Each row has a hidden trait or not; one of two labels after the row says which. A new part has a new trait and new labels.
[ -6  -3  13   5   0  -1  18 -14   9   9  -9  16  14   6  15 -17 -30   0
 -13   3  -2 -27  12  -6   3  -8  21   3]
tudiz
[  5   6  15  23  15   6  17  -7  20  29 -16  -7  14 -15  -2 -16 -23  19
 -23  -9   0 -40  16 -22  11 -42  -1  -3]
tudiz
[ -2  -7 -15  -7   0   2 -24  16 -10  -4   8 -19 -16  -9 -15  10  33   4
  14  -4  -2  25  -6   7  -3  17 -16  -1]
girev
[-18 -31  -3   5  -8  -8   4 -25  -6  10 -16  33  24  -9  -6 -30 -24   2
  -9   8 -14 -40  41  -2  13  14  54   9]
girev
[ -2  -5 -26 -12  -2   1 -34  19 -15   5  17 -18 -22 -10 -22  24  49   4
  24  -6  -3  36  -9  10   0  42 -16  -1]
girev
[  7   8  -6   5  13   4 -18  13   2   9   1 -24 -11 -15 -14  18  27   9
   1 -11  -3   8   1  -5   1 -14 -33  -6]
girev
[-16 -39 -18 -12 -10  -9 -18 -12 -24   3   2  27   8  -9 -24 -13   5  -3
  11  11 -13  -9  23  11   8  48  48  11]
girev
[-18 -44 -21 -11 -10 -10 -22 -18 -20  14  -2  24   9 -19 -34 -13  11   8
   8   8 -19 -10  31   6  12  50  51  10]
girev
[  0   4  -5  11   8   3 -25   9  -3  14   0  -8  -7 -24 -29   7  22  15
  -1  -8  -6  11   9  -7   4   3 -15   1]
tudiz
[ 12  27  -4  -1   9  10 -12  30   3  -5  10 -40 -27  -1   0  30  18   4
   7 -12   7  35 -32   1  -9 -12 -53  -8]
girev
[-27 -45 -23  -1  -6  -7 -35  -8 -23  44  -5  17   4 -33 -63 -12  31  21
  14   0 -29 -18  51   3  17  63  44  10]
girev
[ -1   6   1  14   7   1  -1  -2  10  12  -3  -3   6  -7  -8  -2   3  11
  -4  -5  -4 -16  14  -6   5  -8  -6  -4]
girev
[ -2   2  -5  -9   0   1 -14  10  -4  -1   6  -8  -9  -2 -16  10  23   0
   9  -2   2  19  -5   6  -1  18   1   2]
girev
[-11 -14   2  19  11   1 -12  -9   1  38 -15   3  15 -22 -39 -23   9  30
 -17  -9 -20 -43  40 -17  19   2  13   4]
tudiz
[ -4 -21 -10  -4  -5  -1 -16   7 -12   4   3   7   0  -8 -14   0   7   5
   9   0  -3   0  10   4   1  29  13   4]
girev
[-14 -13 -16  -4  -2  -3 -23   2 -20  18   1  -4  -3 -26 -32  -2  21  16
   7  -4 -16  -3  23   3  10  21  13   4]
girev
[  0  -6   2  12   6   0   0  -1   2  25  -6   4  -4  -6 -12  -5   3  11
  -8  -3  -7 -20  13  -8   9   5  -2   1]
girev
[ -8 -49   5  15   9   0  -1  -7   3  36 -13   3  17 -25 -26 -17  -1  24
 -12  -7 -13 -41  36 -18  15  -5  14   2]
tudiz
[ -5  16  -5   4  11   6 -13  15   8  10   3 -30  -8 -13 -16  11  22  13
   0 -10   1  13  -6  -5   0  -3 -30  -2]
girev
[ -1   4   5   8   5   2   0  -2  11   7  -7  -5   4  -6 -14  -5   1  10
 -10  -4  -1 -17   7 -10   3  -2  -4   0]
girev
[-11 -11 -16  -3   1  -2 -36   8  -9  28   0  -8  -4 -25 -48   0  38  20
   7  -7 -14 -10  12  -1  10  30  -6   1]
girev
[ -5  -1   3   9   8   2 -10   0   6  15  -5  -4   3 -24 -16  -6   5  15
  -6  -7  -5 -21  14  -5   7  -5  -5   1]
girev
[-12 -39 -16 -10 -12  -8 -17 -17 -23  12  -2  26   8 -16 -31 -17  -3   3
   6  11 -19 -11  33   8  11  42  51  10]
girev
[  4  16   4  10  13   8  -4  14   6  28  -6 -25  -7  -6 -16  10  18  20
  -4 -12  -2  -3  -4 -10   2  -8 -27  -5]
tudiz
[-20 -37 -18  -8  -8  -6 -20 -12 -23  22  -3  22  12 -19 -32 -20  24   8
  12   8 -18 -11  40   2  15  47  41   9]
girev
[  2  14   1   5  16   5  -3  10  13  19  -6 -17  -4 -19 -15   5  14  19
  -6 -10  -6 -11   5 -12   6 -22 -23  -7]
girev
[ 11  27  -2  -5  11  10   1  29   8 -15  13 -35 -23   3   3  32  17  -4
   9 -11  14  37 -32   1 -13 -11 -61  -8]
girev
[-24 -43 -20  -5  -6 -10 -31 -12 -24  30  -3  21  11 -31 -57 -18  27  21
   8   4 -29 -19  50   1  20  57  54   9]
girev
[  6  17  19  17  13   5  23  -9  22  12 -13  -2  15   9  18 -13 -31   9
 -22  -5   4 -32  10 -20   6 -48   7  -1]
tudiz
[ -1   2   7   3   1   0  10  -4   8  -6  -1   0   6   8  13  -7 -17  -3
  -7   5   3  -6   2   1  -3 -10   6  -2]
girev
[ -9 -11  -3  10   2  -3  -7 -12  -2  22 -10  15  13 -17 -14 -17  -3  13
  -8   0 -14 -33  31  -6  11   3  27   4]
girev
[-21 -47 -15  -7 -10  -9 -15 -17 -21  13  -1  25  10 -16 -23 -14   3   2
   9   9 -16 -17  29   5   8  50  53  11]
girev
